Below are the code and all the weights of a small trained network. Each question names an input and a target symbol and asks about switching units off, where a switched-off unit gives its printed mean instead of its output.

import numpy as np


def w(rows, s, z=0):
    codes = np.array(rows[::2]) - 128.0
    scale = np.full(codes.shape[1], s)
    scale[-1] = z or s
    return codes * scale


def norm(h):
    return h / np.sqrt((h * h).mean(-1, keepdims=True) + 1e-5)


def f(y):
    return np.maximum(y, 0)


def softmax(a):
    e = np.exp(a - a.max(-1, keepdims=True))
    return e / e.sum(-1, keepdims=True)


def log_softmax(a):
    a = a - a.max(-1, keepdims=True)
    return a - np.log(np.exp(a).sum(-1, keepdims=True))


def net(x, mask):
    ids = ['αβγδεζθλμξπτφψω'.index(c) for c in x.split()]
    T = len(ids)
    res = E[ids] + P[:T]
    r = norm(res)
    for j in range(2):
        rows = slice(2 * j, 2 * j + 2)
        q, k, v = (r @ M[0][rows].T for M in (Q, K, V))
        z = softmax(np.where(np.tri(T) > 0, q @ k.T / 2**0.5, -1e9)) @ v
        o = O[0][rows]
        res = res + np.where(mask[j], z, o[:, -1]) @ o[:, :-1]
    y = f(norm(res) @ A[0][:, :-1].T + A[0][:, -1])
    res = res + np.where(mask[2:14], y, B[0][:, -1]) @ B[0][:, :-1]
    return log_softmax(norm(res)[-1] @ U[:, :-1].T + U[:, -1])


Q, K, V, O, A, B = {}, {}, {}, {}, {}, {}
E = w([
[138,139,155],'α',
[123,133,146],'β',
[135,74,2],'γ',
[137,131,145],'δ',
[125,138,141],'ε',
[141,147,157],'ζ',
[134,139,149],'θ',
[132,134,150],'λ',
[145,136,160],'μ',
[147,136,146],'ξ',
[131,139,142],'π',
[148,144,150],'τ',
[125,147,147],'φ',
[126,140,150],'ψ',
[127,140,138],'ω',
],0.032)
P = w([
[100,79,3],'0',
[122,150,162],'1',
[125,152,160],'2',
[125,151,161],'3',
[124,152,158],'4',
[125,151,159],'5',
[124,152,158],'6',
[124,151,158],'7',
[124,151,157],'8',
[125,152,156],'9',
[125,154,156],'10',
[129,153,155],'11',
[124,153,157],'12',
[127,153,156],'13',
],0.0055)
Q[0] = w([
[193,201,221],'h1',
[218,214,253],'h1',
[118,134,143],'h2',
[34,97,50],'h2',
],0.016)
K[0] = w([
[134,98,53],'h1',
[148,89,6],'h1',
[96,165,85],'h2',
[118,208,247],'h2',
],0.016)
V[0] = w([
[164,21,122],'h1',
[248,56,210],'h1',
[114,62,155],'h2',
[247,175,45],'h2',
],0.011)
O[0] = w([
[235,59,64,151],'h1',
[203,146,149,13],'h1',
[99,145,82,93],'h2',
[88,62,255,254],'h2',
],0.0093,0.0048)
A[0] = w([
[132,178,163,27],'n1',
[127,98,167,146],'n2',
[116,164,205,152],'n3',
[182,74,96,133],'n4',
[75,183,147,110],'n5',
[82,166,109,45],'n6',
[5,129,136,92],'n7',
[153,147,49,125],'n8',
[96,133,92,75],'n9',
[88,89,101,112],'n10',
[100,97,44,134],'n11',
[58,199,97,3],'n12',
],0.017,0.0052)
B[0] = w([
[7,174,157,139],'n1',
[62,182,100,218],'n2',
[188,174,52,255],'n3',
[118,6,75,163],'n4',
[100,27,197,177],'n5',
[90,224,141,144],'n6',
[177,45,54,213],'n7',
[131,72,22,167],'n8',
[129,218,254,140],'n9',
[185,142,94,147],'n10',
[200,141,150,164],'n11',
[127,227,106,153],'n12',
],0.0089,0.01)
U = w([
[117,113,95,254],'α',
[39,139,107,114],'β',
[250,126,123,86],'γ',
[82,183,86,94],'δ',
[66,80,204,115],'ε',
[190,190,123,113],'ζ',
[97,188,165,129],'θ',
[82,88,40,73],'λ',
[156,193,42,72],'μ',
[205,18,136,100],'ξ',
[149,133,198,155],'π',
[87,45,96,100],'τ',
[200,93,45,181],'φ',
[100,30,145,131],'ψ',
[195,74,200,102],'ω',
],0.023,0.007)

Each question gives the input, a string of symbols that net reads in full, and the target symbol t.
The units are the heads (2 rows each of Q, K, V and O) and the neurons (one row each of A and B). Each row of codes is followed by its name. A weight is (code - 128) times the scale printed after its matrix; where a second scale follows, it is the last column's (O, A, B and U).
mask holds one flag per unit, heads first, then neurons. A switched-off unit (its flag False) gives its mean, the last column of its rows in O or B, instead of its output. The means were averaged over made-up inputs and are rounded, as every weight is.
A unit's drop is (log p(t) with every unit on - log p(t) with that unit switched off) / (log p(t) with every unit on - log p(t) with every unit switched off).
The circuit of an input: a set's keep is (log p(t) with only the set's units on - log p(t) with every unit switched off) / (log p(t) with every unit on - log p(t) with every unit switched off). Starting from the 12 units with the biggest drops (on a tie, the unit counted first), units are removed one at a time, each time the one whose removal leaves the highest keep (on an exact tie, the one counted first), for as long as the keep stays at least 0.8.
units of the circuit, in order: the units of the circuit, biggest drop first
unit that matters most: the unit with the biggest drop
top k neurons: the k neurons with the biggest drops, biggest first
heads that matter: for each layer, one digit per head in row order, 1 if its drop is at least 0.15 and else 0, layers parted by /
input ε λ τ β δ π π δ ψ ζ, target λ: units of the circuit, in order => [h1, n7]
input φ ε π ψ α ξ β, target β: units of the circuit, in order => [h1]
input ε δ δ, target λ: units of the circuit, in order => [n7, h1]
input ε π θ μ ψ ξ, target λ: top 4 neurons => [n7, n5, n12, n6]
input ω δ β λ ω, target τ: units of the circuit, in order => [h1, n7]
input ψ τ θ ξ β, target δ: units of the circuit, in order => [h2, h1]
input δ τ λ ζ, target ξ: heads that matter => 10
input ε τ ξ θ γ μ φ β λ, target ε: top 3 neurons => [n7, n8, n2]
input δ λ φ ω ε θ ε ψ μ τ τ π, target ξ: units of the circuit, in order => [h1, n3]
input ε γ ψ θ, target θ: top 3 neurons => [n7, n8, n2]
input λ α τ μ γ ω θ ξ ξ γ ε γ θ δ, target ψ: top 2 neurons => [n7, n2]
input τ ω α ω δ α γ λ θ γ α, target π: top 2 neurons => [n7, n8]
input τ φ ω, target π: heads that matter => 11
input λ ζ λ λ φ, target φ: unit that matters most => h1
input ξ ω λ μ β, target ω: heads that matter => 11
input α β α ε δ μ ψ ω θ δ, target ζ: heads that matter => 10
input ξ τ ζ γ φ τ π φ λ ζ ζ, target ζ: heads that matter => 11
input π ψ θ β τ, target ψ: units of the circuit, in order => [h1, n7, h2]
input ω μ δ θ τ φ ζ τ ε β ζ φ α, target τ: top 2 neurons => [n7, n5]
input δ λ α τ ω λ ε ζ ω δ φ, target ξ: unit that matters most => h1
input δ β λ ω, target ξ: heads that matter => 10
input λ β φ, target φ: heads that matter => 11
